Below is a small trained network, with its code and all its weights. Each question gives an input and a target symbol and asks what happens when units are switched off, that is, made to give their printed mean instead of their output.

import numpy as np


def w(rows, s, z=0):
    codes = np.array(rows[::2]) - 128.0
    scale = np.full(codes.shape[1], s)
    scale[-1] = z or s
    return codes * scale


def norm(h):
    return h / np.sqrt((h * h).mean(-1, keepdims=True) + 1e-5)


def f(y):
    return y / 2 * (1 + np.tanh(0.7978845608 * (y + 0.044715 * y**3)))


def softmax(a):
    e = np.exp(a - a.max(-1, keepdims=True))
    return e / e.sum(-1, keepdims=True)


def log_softmax(a):
    a = a - a.max(-1, keepdims=True)
    return a - np.log(np.exp(a).sum(-1, keepdims=True))


def net(x, mask):
    ids = ['αβγδεζθλμξστψω'.index(c) for c in x.split()]
    T = len(ids)
    res = E[ids] + P[:T]
    u = 0
    for l in range(2):
        q, k, v = (norm(res) @ M[l].T for M in (Q, K, V))
        z = softmax(np.where(np.tri(T) > 0, q @ k.T / 3**0.5, -1e9)) @ v
        res = res + np.where(mask[u], z, O[l][:, -1]) @ O[l][:, :-1]
        u += 1
        y = f(norm(res) @ A[l][:, :-1].T + A[l][:, -1])
        res = res + np.where(mask[u : u + 4], y, B[l][:, -1]) @ B[l][:, :-1]
        u += 4
    return log_softmax(norm(res)[-1] @ U[:, :-1].T + U[:, -1])


Q, K, V, O, A, B = {}, {}, {}, {}, {}, {}
E = w([
[183,105,124,101,133,126,146,129],'α',
[196,179,85,84,157,89,149,189],'β',
[161,209,91,114,146,109,145,189],'γ',
[176,146,154,92,166,109,133,164],'δ',
[178,179,95,125,135,115,101,175],'ε',
[174,150,128,157,137,105,189,137],'ζ',
[112,136,148,79,6,98,138,94],'θ',
[116,133,108,150,131,152,136,115],'λ',
[151,102,122,78,147,145,118,132],'μ',
[127,115,75,87,154,108,162,79],'ξ',
[177,158,109,101,136,152,115,146],'σ',
[131,72,143,103,169,127,151,113],'τ',
[171,132,112,130,142,145,133,94],'ψ',
[203,43,156,130,119,221,171,120],'ω',
],0.017)
P = w([
[102,138,142,148,122,107,108,130],'0',
[200,22,52,74,53,85,132,179],'1',
[132,138,181,140,88,154,150,116],'2',
[163,149,127,144,190,143,165,127],'3',
[215,64,73,107,46,115,107,139],'4',
[138,141,175,134,89,160,159,106],'5',
[156,142,133,143,189,144,169,126],'6',
[254,81,91,117,61,125,76,97],'7',
[144,145,171,130,90,165,167,100],'8',
[158,145,130,140,191,143,168,127],'9',
],0.022)
Q[0] = w([
[149,113,148,123,170,123,116,191],'0.h0',
[90,144,161,69,6,185,65,134],'0.h0',
[156,130,170,91,78,100,109,72],'0.h0',
],0.012)
K[0] = w([
[123,96,151,143,190,116,35,254],'0.h0',
[148,152,101,64,60,251,166,145],'0.h0',
[219,118,147,62,103,146,190,98],'0.h0',
],0.0091)
V[0] = w([
[217,71,106,2,154,60,94,106],'0.h0',
[151,70,157,166,97,57,36,58],'0.h0',
[191,121,134,213,151,106,238,114],'0.h0',
],0.0077)
O[0] = w([
[80,2,175,199,147,115,113,224,252],'0.h0',
[165,129,208,94,81,31,223,146,178],'0.h0',
[180,146,124,144,122,15,51,9,251],'0.h0',
],0.0098,0.0039)
A[0] = w([
[194,52,71,103,41,87,152,183,134],'0.n0',
[140,137,147,70,11,114,93,131,2],'0.n1',
[118,164,84,106,183,127,108,80,44],'0.n2',
[43,171,144,164,65,85,107,114,189],'0.n3',
],0.012,0.0048)
B[0] = w([
[100,99,9,115,102,168,61,37,251],'0.n0',
[178,3,136,204,132,186,57,222,151],'0.n1',
[81,123,161,79,187,151,116,151,140],'0.n2',
[130,194,136,134,179,135,253,117,138],'0.n3',
],0.013,0.012)
Q[1] = w([
[126,58,44,79,178,135,208,90],'1.h0',
[100,114,146,87,6,143,68,71],'1.h0',
[53,206,151,156,58,169,134,73],'1.h0',
],0.011)
K[1] = w([
[7,102,54,118,119,115,191,108],'1.h0',
[218,73,159,93,169,189,86,49],'1.h0',
[202,177,147,136,173,163,129,55],'1.h0',
],0.014)
V[1] = w([
[185,112,32,105,71,205,255,111],'1.h0',
[119,190,55,228,142,112,93,90],'1.h0',
[74,112,180,24,176,137,189,48],'1.h0',
],0.0096)
O[1] = w([
[26,178,69,191,12,121,103,53,254],'1.h0',
[202,160,10,158,129,77,111,229,179],'1.h0',
[133,66,51,17,153,158,146,69,70],'1.h0',
],0.012,0.0057)
A[1] = w([
[66,76,4,96,73,113,84,186,1],'1.n0',
[127,164,103,171,104,163,36,144,118],'1.n1',
[127,178,161,143,106,214,98,111,113],'1.n2',
[138,74,150,137,152,108,117,59,109],'1.n3',
],0.017,0.012)
B[1] = w([
[177,120,9,35,48,100,88,167,241],'1.n0',
[182,56,51,129,152,169,185,68,249],'1.n1',
[62,198,157,87,187,96,99,182,156],'1.n2',
[97,180,89,115,194,45,156,191,169],'1.n3',
],0.015,0.012)
U = w([
[76,85,120,163,155,33,155,174,85],'α',
[156,147,143,201,164,127,59,205,145],'β',
[135,158,98,102,212,217,117,169,61],'γ',
[190,92,214,89,152,142,144,113,205],'δ',
[116,174,65,158,132,171,246,198,2],'ε',
[183,172,151,136,193,72,48,76,89],'ζ',
[30,132,122,205,144,134,84,83,91],'θ',
[153,196,157,59,103,220,174,84,107],'λ',
[97,89,176,143,104,195,198,136,199],'μ',
[116,107,86,93,86,132,86,182,188],'ξ',
[70,176,153,134,143,144,62,186,196],'σ',
[108,77,117,80,172,116,231,85,22],'τ',
[147,141,192,147,61,74,181,89,159],'ψ',
[145,38,130,185,193,116,35,43,149],'ω',
],0.011,0.007)

Each question gives the input, a string of symbols that net reads in full, and the target symbol t.
The units are the heads (3 rows each of Q, K, V and O) and the neurons (one row each of A and B). Each row of codes is followed by its name. A weight is (code - 128) times the scale printed after its matrix; where a second scale follows, it is the last column's (O, A, B and U).
mask holds one flag per unit, layer by layer, with each layer's heads first. A switched-off unit (its flag False) gives its mean, the last column of its rows in O or B, instead of its output. The means were averaged over made-up inputs and are rounded, as every weight is.
A unit's drop is (log p(t) with every unit on - log p(t) with that unit switched off) / (log p(t) with every unit on - log p(t) with every unit switched off).
The circuit of an input: a set's keep is (log p(t) with only the set's units on - log p(t) with every unit switched off) / (log p(t) with every unit on - log p(t) with every unit switched off). Starting from all 10 units, units are removed one at a time, each time the one whose removal leaves the highest keep (on an exact tie, the one counted first), for as long as the keep stays at least 0.8.
circuit, biggest first: the units of the circuit, biggest drop first
unit that matters most: the unit with the biggest drop
k most important neurons: the k neurons with the biggest drops, biggest first
top k neurons in layer l: the k neurons of layer l with the biggest drops, biggest first
input β β σ γ, target β: circuit, biggest first : (1.h0 0.n0 0.h0)
input ε σ ξ λ σ θ, target μ: circuit, biggest first : (0.n1 0.n3 1.n0)
input ω τ ψ ζ, target ω: top neuron in layer 0 : (0.n3)
input δ ζ μ ψ λ λ σ θ ξ τ, target δ: circuit, biggest first : (1.h0 0.n0 0.h0)
input σ ψ ψ ξ ω τ, target α: circuit, biggest first : (1.n3 0.n0 1.n0)
input θ μ β ψ δ ω, target θ: circuit, biggest first : (0.n0 1.n0 1.h0 1.n2)
input β δ ψ λ ψ τ, target α: circuit, biggest first : (0.n0 1.n3 1.n0)
input δ μ ψ ψ, target δ: circuit, biggest first : (1.h0 0.n0)
input σ ξ β β σ μ, target σ: top 3 neurons in layer 1 : (1.n1 1.n2 1.n3)
input ψ τ ψ σ θ ψ, target ζ: top 2 neurons in layer 0 : (0.n0 0.n2)
input τ β τ μ, target τ: circuit, biggest first : (1.h0 0.h0 1.n0)
input ε ζ ψ ξ ψ δ, target δ: circuit, biggest first : (0.n0 1.h0)
input β γ γ, target ε: circuit, biggest first : (0.n0 1.n0)
input α δ α ω ψ δ δ, target α: circuit, biggest first : (0.h0 1.n1)
input δ σ μ τ, target δ: circuit, biggest first : (1.h0 0.n0)
input β ω ξ λ ζ μ, target σ: 4 most important neurons : (0.n0 1.n1 1.n2 0.n2)
input ω α ψ ζ, target ω: circuit, biggest first : (0.h0)
input ψ ω ζ ξ ω τ λ, target ψ: circuit, biggest first : (0.h0 1.n1 1.n0)
input σ σ ξ λ ε ζ, target ψ: 4 most important neurons : (0.n0 1.n1 1.n0 0.n3)
input ε ψ λ σ ψ δ γ, target ε: 3 most important neurons : (0.n0 0.n3 1.n0)
input σ ξ ψ τ, target σ: 2 most important neurons : (0.n0 1.n1)
input α ξ σ γ δ ξ β τ ζ, target ψ: 4 most important neurons : (0.n0 1.n1 1.n0 1.n2)
input ω ξ θ β, target ω: 2 most important neurons : (0.n1 1.n0)
input β ψ λ, target λ: top 3 neurons in layer 0 : (0.n0 0.n2 0.n3)
input λ γ δ β, target λ: unit that matters most : 0.h0
input λ ζ σ, target γ: top 2 neurons in layer 1 : (1.n2 1.n1)
input α ψ μ θ σ σ μ, target α: top 3 neurons in layer 1 : (1.n3 1.n1 1.n0)
